Below are the code and all the weights of a small trained network. Each question names an input and a class and asks about switching units off, where a switched-off unit gives its printed mean instead of its output.

import numpy as np


def w(rows, s, z=0):
    codes = np.array(rows[::2]) - 128.0
    scale = np.full(codes.shape[1], s)
    scale[-1] = z or s
    return codes * scale


def f(y):
    return np.maximum(y, 0)


def log_softmax(a):
    a = a - a.max(-1, keepdims=True)
    return a - np.log(np.exp(a).sum(-1, keepdims=True))


def net(x, mask):
    res = np.array(x, float).reshape(1, 2) / 4 @ E
    y = f(res @ A[0][:, :-1].T + A[0][:, -1])
    res = res + np.where(mask, y, B[0][:, -1]) @ B[0][:, :-1]
    return log_softmax(res[-1] @ U[:, :-1].T + U[:, -1])


A, B = {}, {}
E = w([
[180,249,123],'x0',
[35,175,69],'x1',
],0.015)
A[0] = w([
[187,192,106,97],'N0',
[92,170,33,105],'N1',
[132,45,88,161],'N2',
[239,109,233,112],'N3',
[74,72,134,153],'N4',
[47,28,145,84],'N5',
[162,170,89,92],'N6',
[87,130,151,222],'N7',
[169,170,94,107],'N8',
[90,156,6,99],'N9',
[143,187,147,191],'N10',
[142,189,158,103],'N11',
[74,150,57,117],'N12',
[223,94,87,87],'N13',
[248,80,181,112],'N14',
[178,188,57,129],'N15',
[133,187,146,118],'N16',
[50,167,115,117],'N17',
[115,45,120,84],'N18',
[87,24,66,88],'N19',
[141,124,104,119],'N20',
[113,67,124,172],'N21',
[199,95,151,94],'N22',
[111,134,133,249],'N23',
[200,189,119,106],'N24',
[12,158,94,89],'N25',
[163,226,110,105],'N26',
],0.015,0.019)
B[0] = w([
[97,111,189,179],'N0',
[132,74,100,190],'N1',
[145,143,162,203],'N2',
[154,78,80,228],'N3',
[146,154,177,196],'N4',
[106,99,202,200],'N5',
[72,86,175,156],'N6',
[210,167,121,221],'N7',
[101,97,204,163],'N8',
[117,85,82,191],'N9',
[209,152,180,213],'N10',
[105,97,182,164],'N11',
[160,61,65,186],'N12',
[97,46,101,159],'N13',
[161,74,77,222],'N14',
[141,114,171,194],'N15',
[107,129,164,169],'N16',
[169,52,96,184],'N17',
[88,110,171,172],'N18',
[103,113,197,191],'N19',
[140,143,112,128],'N20',
[140,154,151,200],'N21',
[100,74,75,171],'N22',
[252,188,121,249],'N23',
[127,107,154,185],'N24',
[120,53,99,197],'N25',
[107,112,192,203],'N26',
],0.014,0.019)
U = w([
[93,77,228,99],'0',
[118,5,27,144],'1',
[211,199,114,254],'2',
[109,200,106,77],'3',
[103,176,128,70],'4',
[22,18,8,86],'5',
[43,187,104,92],'6',
],0.013,0.008)

Each question gives the input, the list of numbers given to net, and the class t.
The units are the neurons (one row each of A and B). Each row of codes is followed by its name. A weight is (code - 128) times the scale printed after its matrix; where a second scale follows, it is the last column's (A, B and U).
mask holds one flag per neuron, in row order. A switched-off neuron (its flag False) gives its mean, the last column of its row in B, instead of its output. The means were averaged over made-up inputs and are rounded, as every weight is.
A unit's drop is (log p(t) with every unit on - log p(t) with that unit switched off) / (log p(t) with every unit on - log p(t) with every unit switched off).
The circuit of an input: a set's keep is (log p(t) with only the set's units on - log p(t) with every unit switched off) / (log p(t) with every unit on - log p(t) with every unit switched off). Starting from the 12 units with the biggest drops (on a tie, the unit counted first), units are removed one at a time, each time the one whose removal leaves the highest keep (on an exact tie, the one counted first), for as long as the keep stays at least 0.8.
circuit, biggest first: the units of the circuit, biggest drop first
top k neurons: the k neurons with the biggest drops, biggest first
drop of u: that unit's drop, to one decimal
input [6,-7], class 1: circuit, biggest first => N3
input [3,2], class 2: top 2 neurons => N5, N19
input [-5,5], class 0: top 3 neurons => N5, N19, N4
input [7,-7], class 0: top 2 neurons => N0, N26
input [-6,-7], class 1: top 3 neurons => N14, N3, N22
input [-5,-6], class 1: top 2 neurons => N14, N3
input [-8,7], class 0: top 2 neurons => N5, N19
input [3,-4], class 1: top 2 neurons => N3, N14
input [3,-1], class 2: top 2 neurons => N5, N19
input [4,-5], class 1: drop of N3 => 0.8
input [-1,2], class 2: drop of N10 => 0.0
input [-1,3], class 2: drop of N3 => 0.1
